Below are the code and all the weights of a small trained network. Each question names an input and a target symbol and asks about switching units off, where a switched-off unit gives its printed mean instead of its output.

import numpy as np


def w(rows, s, z=0):
    codes = np.array(rows[::2]) - 128.0
    scale = np.full(codes.shape[1], s)
    scale[-1] = z or s
    return codes * scale


def f(y):
    return np.maximum(y, 0)


def softmax(a):
    e = np.exp(a - a.max(-1, keepdims=True))
    return e / e.sum(-1, keepdims=True)


def log_softmax(a):
    a = a - a.max(-1, keepdims=True)
    return a - np.log(np.exp(a).sum(-1, keepdims=True))


def net(x, mask):
    ids = ['αβγδεζθλμξπστψω'.index(c) for c in x.split()]
    T = len(ids)
    res = E[ids] + P[:T]
    u = 0
    for l in range(2):
        r = res
        for j in range(3):
            rows = slice(3 * j, 3 * j + 3)
            q, k, v = (r @ M[l][rows].T for M in (Q, K, V))
            z = softmax(np.where(np.tri(T) > 0, q @ k.T / 3**0.5, -1e9)) @ v
            o = O[l][rows]
            res = res + np.where(mask[u + j], z, o[:, -1]) @ o[:, :-1]
        u += 3
        y = f(res @ A[l][:, :-1].T + A[l][:, -1])
        res = res + np.where(mask[u : u + 8], y, B[l][:, -1]) @ B[l][:, :-1]
        u += 8
    return log_softmax(res[-1] @ U[:, :-1].T + U[:, -1])


Q, K, V, O, A, B = {}, {}, {}, {}, {}, {}
E = w([
[172,150,213],'α',
[98,90,145],'β',
[138,139,110],'γ',
[73,171,108],'δ',
[172,172,162],'ε',
[137,16,78],'ζ',
[111,107,112],'θ',
[167,214,127],'λ',
[126,71,203],'μ',
[116,138,81],'ξ',
[120,126,85],'π',
[161,3,122],'σ',
[85,190,72],'τ',
[103,98,142],'ψ',
[106,81,103],'ω',
],0.024)
P = w([
[114,1,131],'0',
[111,26,156],'1',
[101,52,165],'2',
[94,84,172],'3',
[95,95,183],'4',
[99,120,181],'5',
[98,143,187],'6',
[94,163,191],'7',
[89,180,192],'8',
[88,201,196],'9',
[86,169,198],'10',
],0.0037)
Q[0] = w([
[65,184,124],'L0H1',
[49,124,71],'L0H1',
[221,209,151],'L0H1',
[241,140,171],'L0H2',
[124,78,37],'L0H2',
[50,122,82],'L0H2',
[65,50,116],'L0H3',
[104,4,83],'L0H3',
[124,163,99],'L0H3',
],0.014)
K[0] = w([
[105,210,99],'L0H1',
[27,134,83],'L0H1',
[248,155,154],'L0H1',
[143,28,86],'L0H2',
[149,157,215],'L0H2',
[176,213,129],'L0H2',
[130,30,103],'L0H3',
[150,38,99],'L0H3',
[152,145,99],'L0H3',
],0.015)
V[0] = w([
[140,63,144],'L0H1',
[5,67,83],'L0H1',
[90,148,86],'L0H1',
[153,97,147],'L0H2',
[155,157,123],'L0H2',
[117,56,101],'L0H2',
[111,144,124],'L0H3',
[130,169,84],'L0H3',
[104,108,134],'L0H3',
],0.011)
O[0] = w([
[192,12,163,217],'L0H1',
[45,254,110,180],'L0H1',
[10,81,181,68],'L0H1',
[88,145,131,208],'L0H2',
[75,122,158,88],'L0H2',
[208,63,146,199],'L0H2',
[151,129,113,81],'L0H3',
[151,174,125,2],'L0H3',
[160,134,27,172],'L0H3',
],0.0048,0.0035)
A[0] = w([
[59,220,45,113],'L0N1',
[203,126,90,226],'L0N2',
[100,2,142,129],'L0N3',
[104,105,201,133],'L0N4',
[151,212,202,103],'L0N5',
[144,168,88,41],'L0N6',
[163,156,38,126],'L0N7',
[145,182,20,2],'L0N8',
],0.0092,0.0073)
B[0] = w([
[117,59,171,247],'L0N1',
[72,254,165,251],'L0N2',
[114,170,67,254],'L0N3',
[168,38,145,191],'L0N4',
[220,132,209,175],'L0N5',
[122,63,115,131],'L0N6',
[228,117,112,149],'L0N7',
[95,36,248,141],'L0N8',
],0.0093,0.0074)
Q[1] = w([
[80,59,135],'L1H1',
[197,118,119],'L1H1',
[252,143,97],'L1H1',
[57,133,195],'L1H2',
[72,116,170],'L1H2',
[119,143,243],'L1H2',
[84,21,100],'L1H3',
[90,68,152],'L1H3',
[157,124,56],'L1H3',
],0.013)
K[1] = w([
[128,125,222],'L1H1',
[145,36,62],'L1H1',
[163,93,74],'L1H1',
[200,98,237],'L1H2',
[144,125,176],'L1H2',
[169,95,187],'L1H2',
[65,4,87],'L1H3',
[101,69,164],'L1H3',
[122,130,67],'L1H3',
],0.014)
V[1] = w([
[175,200,135],'L1H1',
[187,29,121],'L1H1',
[220,173,89],'L1H1',
[155,98,155],'L1H2',
[156,140,163],'L1H2',
[187,103,67],'L1H2',
[2,241,166],'L1H3',
[71,140,121],'L1H3',
[161,209,131],'L1H3',
],0.0073)
O[1] = w([
[196,180,106,146],'L1H1',
[86,2,110,137],'L1H1',
[181,155,70,114],'L1H1',
[92,77,135,220],'L1H2',
[95,16,82,254],'L1H2',
[180,208,95,106],'L1H2',
[151,147,112,183],'L1H3',
[146,106,38,128],'L1H3',
[34,162,116,120],'L1H3',
],0.0062,0.0063)
A[1] = w([
[90,188,101,154],'L1N1',
[118,192,78,17],'L1N2',
[49,173,88,138],'L1N3',
[140,92,8,54],'L1N4',
[63,166,166,205],'L1N5',
[158,135,48,229],'L1N6',
[105,177,85,32],'L1N7',
[128,173,135,2],'L1N8',
],0.014,0.0086)
B[1] = w([
[72,165,115,170],'L1N1',
[160,7,60,148],'L1N2',
[114,90,13,180],'L1N3',
[81,48,170,240],'L1N4',
[240,146,28,254],'L1N5',
[77,254,207,251],'L1N6',
[130,11,43,143],'L1N7',
[46,172,187,133],'L1N8',
],0.009,0.0085)
U = w([
[87,150,165,205],'α',
[72,147,70,56],'β',
[133,127,121,93],'γ',
[134,138,106,159],'δ',
[170,10,111,18],'ε',
[156,167,50,126],'ζ',
[121,223,122,133],'θ',
[130,123,110,188],'λ',
[66,74,186,50],'μ',
[176,152,110,254],'ξ',
[130,125,122,92],'π',
[130,126,122,96],'σ',
[160,105,211,87],'τ',
[188,67,45,115],'ψ',
[60,218,196,90],'ω',
],0.013,0.0082)

Each question gives the input, a string of symbols that net reads in full, and the target symbol t.
The units are the heads (3 rows each of Q, K, V and O) and the neurons (one row each of A and B). Each row of codes is followed by its name. A weight is (code - 128) times the scale printed after its matrix; where a second scale follows, it is the last column's (O, A, B and U).
mask holds one flag per unit, layer by layer, with each layer's heads first. A switched-off unit (its flag False) gives its mean, the last column of its rows in O or B, instead of its output. The means were averaged over made-up inputs and are rounded, as every weight is.
A unit's drop is (log p(t) with every unit on - log p(t) with that unit switched off) / (log p(t) with every unit on - log p(t) with every unit switched off).
The circuit of an input: a set's keep is (log p(t) with only the set's units on - log p(t) with every unit switched off) / (log p(t) with every unit on - log p(t) with every unit switched off). Starting from the 12 units with the biggest drops (on a tie, the unit counted first), units are removed one at a time, each time the one whose removal leaves the highest keep (on an exact tie, the one counted first), for as long as the keep stays at least 0.8.
circuit, biggest first: the units of the circuit, biggest drop first
most important unit: the unit with the biggest drop
k most important neurons: the k neurons with the biggest drops, biggest first
k most important neurons of layer l: the k neurons of layer l with the biggest drops, biggest first
which heads matter: for each layer, one digit per head in row order, 1 if its drop is at least 0.15 and else 0, layers parted by /
input θ γ ζ ω ψ δ π μ ζ θ, target ψ: which heads matter	100 / 100
input ζ ζ ζ π, target θ: most important unit	L1H2
input β ξ τ ε α α π ξ, target μ: 3 most important neurons of layer 0	[L0N2, L0N1, L0N5]
input β α α ε τ α θ, target μ: which heads matter	000 / 111
input μ ε λ ζ γ θ, target ω: 2 most important neurons	[L0N2, L1N6]
input μ δ σ π ζ β, target ψ: circuit, biggest first	[L0H1, L1N6, L1N5]
input ω δ β β α ω α γ λ ω π, target ω: 3 most important neurons	[L0N2, L1N6, L0N4]
input α π π δ α δ β, target ψ: which heads matter	110 / 100
input α δ θ δ π, target ψ: circuit, biggest first	[L0H1, L0N1, L1N6, L1N5]
input γ α ζ δ, target ψ: 3 most important neurons of layer 1	[L1N5, L1N6, L1N3]
input π μ ε γ τ τ ε δ θ τ ψ, target ε: 3 most important neurons of layer 0	[L0N2, L0N3, L0N1]
input α ψ α θ ξ τ θ, target ε: 3 most important neurons	[L0N2, L0N1, L0N8]
input γ α δ α ξ τ, target ε: 3 most important neurons of layer 0	[L0N1, L0N2, L0N8]
input ω μ ξ ε β β α α θ ζ, target β: which heads matter	000 / 010
input ω θ ξ δ σ ω, target ψ: circuit, biggest first	[L0H1, L1N6, L1N5, L1N3]
input α σ θ β ξ α μ β ψ τ ψ, target ε: 2 most important neurons of layer 0	[L0N2, L0N8]
input τ ξ ω β, target ε: 2 most important neurons	[L0N2, L0N1]
input ψ ψ α β π ζ β γ λ ω ω, target ω: 3 most important neurons of layer 0	[L0N2, L0N3, L0N1]
input π θ θ ζ ω α β γ α, target τ: circuit, biggest first	[L0N5]
input ξ α γ ζ δ ζ α β γ α ω, target μ: 4 most important neurons	[L0N2, L1N4, L1N5, L1N6]
input π ω δ ζ ζ γ λ β ψ ξ, target ω: which heads matter	000 / 101
